Below are the code and all the weights of a small trained network. Each question names an input and a class and asks about switching units off, where a switched-off unit gives its printed mean instead of its output.

import numpy as np


def w(rows, s, z=0):
    codes = np.array(rows[::2]) - 128.0
    scale = np.full(codes.shape[1], s)
    scale[-1] = z or s
    return codes * scale


def f(y):
    return np.maximum(y, 0)


def log_softmax(a):
    a = a - a.max(-1, keepdims=True)
    return a - np.log(np.exp(a).sum(-1, keepdims=True))


def net(x, mask):
    res = np.array(x, float).reshape(1, 8) / 4 @ E
    y = f(res @ A[0][:, :-1].T + A[0][:, -1])
    res = res + np.where(mask, y, B[0][:, -1]) @ B[0][:, :-1]
    return log_softmax(res[-1] @ U[:, :-1].T + U[:, -1])


A, B = {}, {}
E = w([
[122,145,111,148,104,139,105,146],'x0',
[202,92,180,31,94,176,91,201],'x1',
[170,135,151,180,142,127,109,145],'x2',
[158,145,146,118,138,88,123,106],'x3',
[116,108,128,158,114,151,99,141],'x4',
[158,116,129,171,95,112,84,122],'x5',
[146,127,118,164,99,128,101,136],'x6',
[157,69,7,97,225,104,60,152],'x7',
],0.012)
A[0] = w([
[141,141,149,105,64,124,150,50,170],'n1',
[100,152,222,146,72,149,166,107,169],'n2',
[111,162,144,152,207,184,127,41,5],'n3',
[166,107,33,105,179,125,105,150,183],'n4',
[45,182,84,213,175,98,127,66,73],'n5',
[171,139,102,148,138,54,130,159,157],'n6',
[127,125,176,165,86,126,196,135,197],'n7',
[148,137,128,92,112,106,124,86,11],'n8',
[150,73,7,101,243,98,40,139,180],'n9',
[125,177,127,167,170,147,111,170,52],'n10',
[112,140,97,109,55,71,80,151,138],'n11',
[239,116,160,2,68,169,101,233,79],'n12',
[103,168,238,146,36,169,176,74,160],'n13',
[141,87,146,99,147,223,132,146,31],'n14',
[27,141,80,242,176,40,165,101,74],'n15',
[172,83,196,40,101,175,69,173,79],'n16',
[146,148,152,47,94,122,83,253,64],'n17',
[126,99,106,96,183,109,90,121,207],'n18',
],0.0078,0.0023)
B[0] = w([
[120,143,134,129,150,131,112,166,175],'n1',
[192,204,122,74,203,152,69,183,218],'n2',
[98,115,92,156,126,104,140,132,154],'n3',
[133,109,76,95,214,170,94,198,199],'n4',
[44,109,211,182,149,83,190,59,207],'n5',
[124,137,129,135,103,132,105,155,158],'n6',
[192,173,116,110,154,183,134,127,192],'n7',
[96,145,111,143,155,140,140,103,133],'n8',
[221,210,47,68,169,189,95,194,246],'n9',
[133,99,130,122,120,178,143,119,141],'n10',
[147,140,166,119,158,58,105,161,142],'n11',
[63,79,204,235,73,45,192,90,230],'n12',
[193,208,2,46,206,163,36,227,248],'n13',
[113,75,189,139,182,129,118,123,160],'n14',
[55,29,191,213,53,107,210,102,221],'n15',
[123,78,192,154,101,84,145,28,201],'n16',
[94,94,186,157,91,115,180,107,188],'n17',
[130,154,119,135,113,166,82,147,176],'n18',
],0.0077,0.016)
U = w([
[182,210,43,76,205,197,10,219,248],'0',
[84,72,179,212,104,57,200,11,8],'1',
],0.014,0.0016)

Each question gives the input, the list of numbers given to net, and the class t.
The units are the neurons (one row each of A and B). Each row of codes is followed by its name. A weight is (code - 128) times the scale printed after its matrix; where a second scale follows, it is the last column's (A, B and U).
mask holds one flag per neuron, in row order. A switched-off neuron (its flag False) gives its mean, the last column of its row in B, instead of its output. The means were averaged over made-up inputs and are rounded, as every weight is.
A unit's drop is (log p(t) with every unit on - log p(t) with that unit switched off) / (log p(t) with every unit on - log p(t) with every unit switched off).
most important unit: the unit with the biggest drop
k most important neurons: the k neurons with the biggest drops, biggest first
drop when u is switched off: that unit's drop, to one decimal
input [-3,-5,3,6,-4,5,2,-5], class 0: 2 most important neurons => [n13 n12]
input [-8,-6,1,-6,4,4,0,5], class 1: 2 most important neurons => [n15 n13]
input [-8,6,-8,5,8,3,-3,5], class 1: most important unit => n12
input [-3,-8,6,1,4,2,7,-8], class 0: 2 most important neurons => [n13 n2]
input [-7,8,-5,5,-1,-3,-2,-7], class 1: 3 most important neurons => [n12 n16 n9]
input [1,-7,3,-4,1,5,-6,-7], class 0: 4 most important neurons => [n13 n2 n12 n16]
input [-2,-4,3,-2,7,3,3,-4], class 0: 2 most important neurons => [n12 n13]
input [-5,-4,-1,6,-3,4,8,-4], class 0: 2 most important neurons => [n12 n13]
input [3,-5,-2,-6,-8,1,7,-7], class 0: drop when n13 is switched off => 0.9
input [-7,-6,6,-7,7,4,0,5], class 1: drop when n13 is switched off => 1.3
input [-4,-4,3,-2,-7,5,-1,2], class 1: drop when n13 is switched off => 0.4
input [-4,-5,7,4,-8,6,-4,-6], class 0: drop when n13 is switched off => 1.0
